The symbols move the nodes like this.
&: Z432->Z333, Z19->Z44, Z513->Z19, Z791->Z24, Z255->Z446, Z410->Z612, Z210->Z812, Z619->Z632, Z953->Z787, Z331->Z731, Z33->Z446, Z569->Z462, Z368->Z899, Z884->Z635, Z257->Z210, Z330->Z518, Z24->Z791, Z28->Z80, Z272->Z149, Z44->Z257, Z899->Z175, Z403->Z330, Z787->Z257, Z295->Z133, Z978->Z80, Z635->Z152, Z446->Z80, Z152->Z462, Z518->Z175, Z812->Z295, Z333->Z133, Z35->Z551, Z149->Z953, Z421->Z514, Z632->Z24, Z466->Z421, Z123->Z152, Z462->Z427, Z175->Z899, Z987->Z35, Z133->Z817, Z163->Z953, Z80->Z295, Z439->Z123, Z817->Z612, Z968->Z432, Z851->Z403, Z731->Z612, Z551->Z851, Z776->Z163, Z778->Z987, Z514->Z149, Z427->Z791, Z81->Z817, Z612->Z24
*: Z432->Z731, Z19->Z812, Z513->Z210, Z791->Z612, Z255->Z462, Z410->Z514, Z210->Z787, Z619->Z33, Z953->Z514, Z331->Z80, Z33->Z24, Z569->Z255, Z368->Z884, Z884->Z619, Z257->Z953, Z330->Z884, Z24->Z28, Z28->Z410, Z272->Z978, Z44->Z513, Z899->Z776, Z403->Z632, Z787->Z149, Z295->Z28, Z978->Z19, Z635->Z518, Z446->Z123, Z152->Z439, Z518->Z403, Z812->Z257, Z333->Z968, Z35->Z851, Z149->Z421, Z421->Z163, Z632->Z427, Z466->Z776, Z123->Z446, Z462->Z123, Z175->Z368, Z987->Z175, Z133->Z432, Z163->Z518, Z80->Z272, Z439->Z33, Z817->Z333, Z968->Z331, Z851->Z35, Z731->Z295, Z551->Z987, Z776->Z330, Z778->Z899, Z514->Z466, Z427->Z24, Z81->Z427, Z612->Z612

In the rows, zero is written as 46.

Node, then a row for it; each showing differs a little:
Z330: [48, 46, 36, 58, 30, 40, 41, 55, 51, 36, 51, 61, 37, 83, 30, 59, 43, 57, 27, 62, 56, 64, 37, 28, 40, 32, 24, 66, 66, 61, 31, 57, 53, 49, 40, 93, 37, 58, 33, 28, 44, 62, 52, 60]
Z330: [40, 47, 52, 59, 29, 35, 40, 50, 51, 40, 48, 55, 38, 83, 26, 66, 52, 53, 27, 54, 57, 66, 40, 26, 38, 30, 23, 69, 66, 52, 32, 50, 50, 47, 48, 85, 30, 56, 40, 30, 49, 65, 52, 58]
Z851: [52, 64, 50, 61, 64, 54, 33, 35, 25, 49, 56, 66, 24, 63, 38, 40, 61, 47, 62, 38, 37, 68, 50, 56, 49, 74, 50, 54, 35, 71, 56, 28, 15, 52, 52, 31, 37, 41, 41, 42, 30, 32, 57, 57]
Z791: [64, 40, 41, 66, 30, 36, 31, 20, 39, 51, 33, 52, 70, 32, 51, 65, 53, 45, 56, 20, 54, 25, 58, 67, 42, 40, 25, 21, 34, 40, 54, 38, 40, 37, 67, 50, 51, 57, 61, 36, 35, 59, 57, 48]
Z19: [61, 41, 29, 58, 56, 80, 64, 66, 48, 31, 37, 42, 34, 42, 41, 68, 26, 22, 35, 49, 23, 43, 61, 44, 27, 68, 75, 51, 62, 30, 53, 38, 41, 42, 17, 49, 59, 39, 34, 41, 48, 69, 45, 38]
Z81: [73, 35, 50, 58, 22, 46, 30, 32, 47, 50, 41, 45, 62, 41, 42, 36, 57, 69, 63, 25, 60, 41, 33, 70, 34, 38, 29, 16, 49, 43, 53, 28, 34, 57, 61, 63, 56, 53, 77, 34, 48, 56, 55, 43]
Z28: [36, 57, 29, 46, 55, 37, 41, 24, 47, 53, 32, 41, 57, 30, 63, 100, 34, 47, 56, 37, 65, 20, 52, 56, 45, 38, 37, 37, 37, 29, 54, 32, 56, 26, 64, 29, 61, 48, 26, 59, 34, 36, 62, 40]
Z812: [60, 34, 52, 55, 64, 81, 77, 69, 48, 34, 42, 52, 40, 37, 42, 58, 30, 29, 28, 52, 20, 53, 55, 52, 43, 70, 69, 42, 59, 33, 49, 43, 48, 35, 27, 34, 57, 50, 46, 44, 62, 74, 35, 46]
Z731: [40, 62, 41, 34, 45, 60, 39, 39, 67, 41, 45, 43, 42, 55, 60, 58, 39, 83, 46, 18, 74, 47, 30, 58, 54, 33, 40, 32, 34, 38, 56, 33, 43, 53, 43, 20, 45, 51, 40, 72, 67, 22, 51, 28]
Z899: [28, 47, 41, 48, 32, 58, 35, 29, 72, 12, 44, 32, 40, 23, 36, 24, 23, 44, 37, 55, 40, 40, 34, 38, 63, 54, 33, 53, 31, 53, 50, 80, 46, 56, 48, 74, 53, 51, 19, 54, 53, 40, 56, 27]
Z333: [58, 48, 53, 27, 36, 59, 47, 54, 62, 56, 51, 44, 45, 56, 52, 25, 47, 81, 43, 28, 76, 60, 24, 56, 50, 39, 34, 20, 38, 41, 44, 36, 37, 67, 22, 39, 42, 59, 56, 67, 78, 31, 33, 27]
Z421: [39, 49, 43, 30, 52, 15, 79, 50, 32, 54, 65, 55, 34, 64, 74, 50, 49, 47, 69, 87, 56, 60, 34, 60, 67, 43, 34, 46, 53, 56, 47, 71, 67, 38, 66, 52, 44, 42, 37, 30, 36, 50, 32, 41]
Z163: [44, 44, 46, 35, 52, 20, 73, 62, 46, 45, 53, 55, 27, 63, 63, 49, 49, 48, 57, 81, 49, 61, 36, 48, 58, 45, 24, 53, 62, 54, 33, 70, 66, 45, 53, 66, 35, 52, 35, 20, 45, 60, 33, 42]
Z152: [27, 42, 78, 35, 40, 21, 31, 59, 43, 72, 44, 32, 63, 40, 31, 25, 66, 44, 35, 54, 37, 36, 58, 6, 43, 32, 58, 69, 50, 35, 39, 48, 56, 38, 43, 43, 49, 41, 72, 64, 48, 35, 44, 78]

From each start, follow one symbol. Which node do you reach?
Answers are names.
[44, 47, 42, 31, 57, 11, 66, 46, 44, 49, 63, 47, 36, 60, 72, 54, 50, 48, 76, 79, 52, 60, 25, 52, 60, 45, 26, 42, 59, 52, 44, 76, 71, 48, 61, 57, 43, 49, 30, 25, 41, 57, 33, 40]
& -> Z421
[69, 34, 43, 50, 20, 55, 27, 39, 55, 53, 48, 50, 56, 55, 55, 34, 53, 80, 47, 19, 69, 52, 18, 61, 54, 29, 28, 13, 39, 42, 51, 36, 37, 75, 46, 42, 46, 53, 69, 47, 70, 44, 40, 36]
* -> Z333
[23, 44, 29, 51, 30, 64, 38, 33, 68, 13, 37, 33, 40, 30, 30, 31, 28, 33, 34, 43, 34, 40, 35, 33, 56, 51, 39, 60, 36, 58, 44, 84, 46, 58, 46, 72, 42, 44, 21, 55, 48, 42, 53, 23]
& -> Z899
[29, 48, 70, 28, 44, 33, 30, 62, 34, 74, 45, 27, 65, 34, 33, 20, 59, 40, 40, 50, 44, 25, 64, 19, 43, 37, 61, 55, 39, 41, 48, 46, 44, 55, 43, 35, 47, 35, 64, 63, 48, 24, 42, 74]
& -> Z152
[55, 44, 46, 65, 43, 39, 38, 40, 41, 45, 53, 72, 32, 84, 28, 62, 62, 53, 41, 42, 52, 62, 47, 41, 30, 57, 27, 62, 46, 62, 38, 31, 28, 48, 48, 74, 26, 52, 43, 25, 38, 56, 61, 61]
& -> Z330
[34, 60, 36, 39, 48, 59, 34, 51, 56, 53, 50, 45, 33, 62, 54, 65, 33, 74, 50, 31, 77, 45, 36, 48, 43, 27, 51, 39, 46, 32, 49, 30, 45, 56, 36, 28, 52, 39, 26, 76, 67, 10, 58, 25]
& -> Z731
[36, 46, 26, 38, 35, 31, 50, 42, 53, 29, 56, 50, 34, 63, 49, 49, 39, 43, 52, 75, 53, 58, 25, 36, 51, 34, 22, 61, 63, 56, 35, 77, 63, 41, 63, 86, 43, 51, 24, 22, 41, 49, 44, 37]
* -> Z330
[19, 50, 31, 53, 38, 66, 35, 39, 73, 12, 49, 31, 38, 29, 34, 24, 32, 39, 35, 46, 40, 44, 37, 37, 69, 62, 32, 55, 41, 63, 51, 79, 47, 52, 48, 73, 44, 50, 19, 52, 51, 36, 51, 25]
& -> Z899
[34, 56, 36, 57, 41, 66, 36, 24, 66, 16, 47, 35, 39, 26, 39, 19, 33, 35, 45, 44, 30, 41, 32, 50, 71, 65, 45, 51, 26, 59, 61, 69, 42, 60, 51, 51, 45, 48, 22, 50, 40, 32, 50, 24]
* -> Z899
[34, 49, 26, 44, 33, 32, 62, 47, 60, 28, 70, 53, 37, 63, 50, 43, 38, 53, 45, 79, 56, 67, 26, 38, 60, 43, 27, 59, 61, 58, 37, 81, 61, 50, 57, 91, 42, 50, 24, 20, 42, 60, 34, 37]
& -> Z163
[64, 49, 31, 60, 54, 75, 65, 63, 55, 33, 39, 43, 33, 45, 37, 66, 23, 33, 39, 54, 21, 46, 60, 47, 28, 62, 74, 49, 67, 38, 54, 39, 43, 36, 19, 46, 62, 42, 47, 44, 55, 74, 40, 33]
* -> Z812
[38, 47, 42, 47, 41, 69, 36, 27, 61, 15, 51, 37, 34, 12, 31, 12, 31, 44, 42, 42, 40, 41, 39, 46, 60, 71, 43, 56, 30, 62, 60, 72, 47, 56, 51, 52, 49, 44, 20, 54, 42, 29, 56, 28]
* -> Z899
[55, 60, 49, 56, 69, 66, 39, 36, 21, 46, 48, 55, 30, 56, 50, 29, 64, 45, 60, 31, 34, 62, 52, 59, 52, 81, 60, 57, 33, 73, 57, 30, 23, 54, 51, 24, 33, 40, 41, 34, 32, 35, 53, 53]
* -> Z851
[23, 39, 68, 44, 27, 36, 24, 60, 57, 51, 46, 45, 55, 66, 20, 48, 62, 51, 6, 43, 60, 54, 51, 7, 36, 41, 31, 77, 57, 48, 36, 55, 48, 45, 41, 74, 35, 63, 56, 53, 55, 47, 53, 68]
& -> Z152
[28, 65, 46, 35, 55, 58, 41, 45, 63, 49, 56, 34, 34, 58, 57, 61, 31, 73, 53, 34, 79, 45, 34, 46, 48, 28, 46, 42, 44, 33, 48, 30, 39, 57, 32, 27, 47, 35, 30, 73, 64, 13, 48, 34]
& -> Z731
[31, 55, 40, 56, 37, 69, 33, 33, 56, 25, 48, 31, 33, 22, 45, 17, 32, 39, 44, 45, 29, 51, 44, 48, 66, 66, 47, 51, 29, 62, 62, 69, 40, 53, 52, 55, 50, 43, 19, 50, 37, 33, 55, 26]
* -> Z899
[30, 42, 35, 47, 23, 63, 39, 30, 72, 8, 41, 33, 45, 33, 26, 42, 33, 44, 17, 45, 39, 39, 43, 30, 60, 41, 32, 63, 48, 50, 41, 78, 53, 48, 51, 81, 41, 54, 19, 50, 55, 47, 48, 28]
& -> Z899
[44, 44, 60, 32, 36, 61, 45, 44, 66, 46, 50, 42, 38, 62, 55, 36, 39, 82, 38, 21, 70, 66, 16, 50, 52, 29, 43, 29, 33, 45, 43, 34, 39, 66, 25, 26, 41, 46, 56, 61, 84, 30, 42, 26]
* -> Z731
[37, 49, 30, 43, 35, 27, 62, 50, 55, 32, 60, 44, 30, 59, 55, 46, 34, 50, 48, 69, 55, 61, 28, 41, 62, 31, 26, 55, 59, 53, 39, 75, 67, 48, 53, 87, 43, 45, 26, 26, 42, 54, 45, 31]
& -> Z163
[34, 51, 31, 43, 42, 32, 57, 49, 54, 31, 59, 49, 37, 65, 51, 51, 43, 40, 50, 71, 56, 53, 28, 41, 54, 35, 23, 53, 66, 61, 34, 80, 64, 54, 62, 88, 37, 49, 28, 27, 44, 50, 47, 36]
* -> Z330
[32, 57, 38, 48, 40, 64, 35, 31, 66, 15, 47, 38, 38, 17, 42, 21, 37, 37, 43, 44, 35, 43, 42, 46, 70, 68, 43, 51, 27, 55, 63, 64, 39, 60, 55, 59, 46, 48, 22, 54, 39, 34, 49, 28]
* -> Z899
[75, 34, 45, 61, 20, 32, 35, 24, 37, 64, 37, 49, 75, 31, 36, 51, 71, 47, 58, 32, 54, 28, 47, 51, 28, 27, 28, 28, 45, 52, 55, 31, 34, 46, 62, 65, 53, 52, 79, 33, 36, 64, 63, 64]
& -> Z791
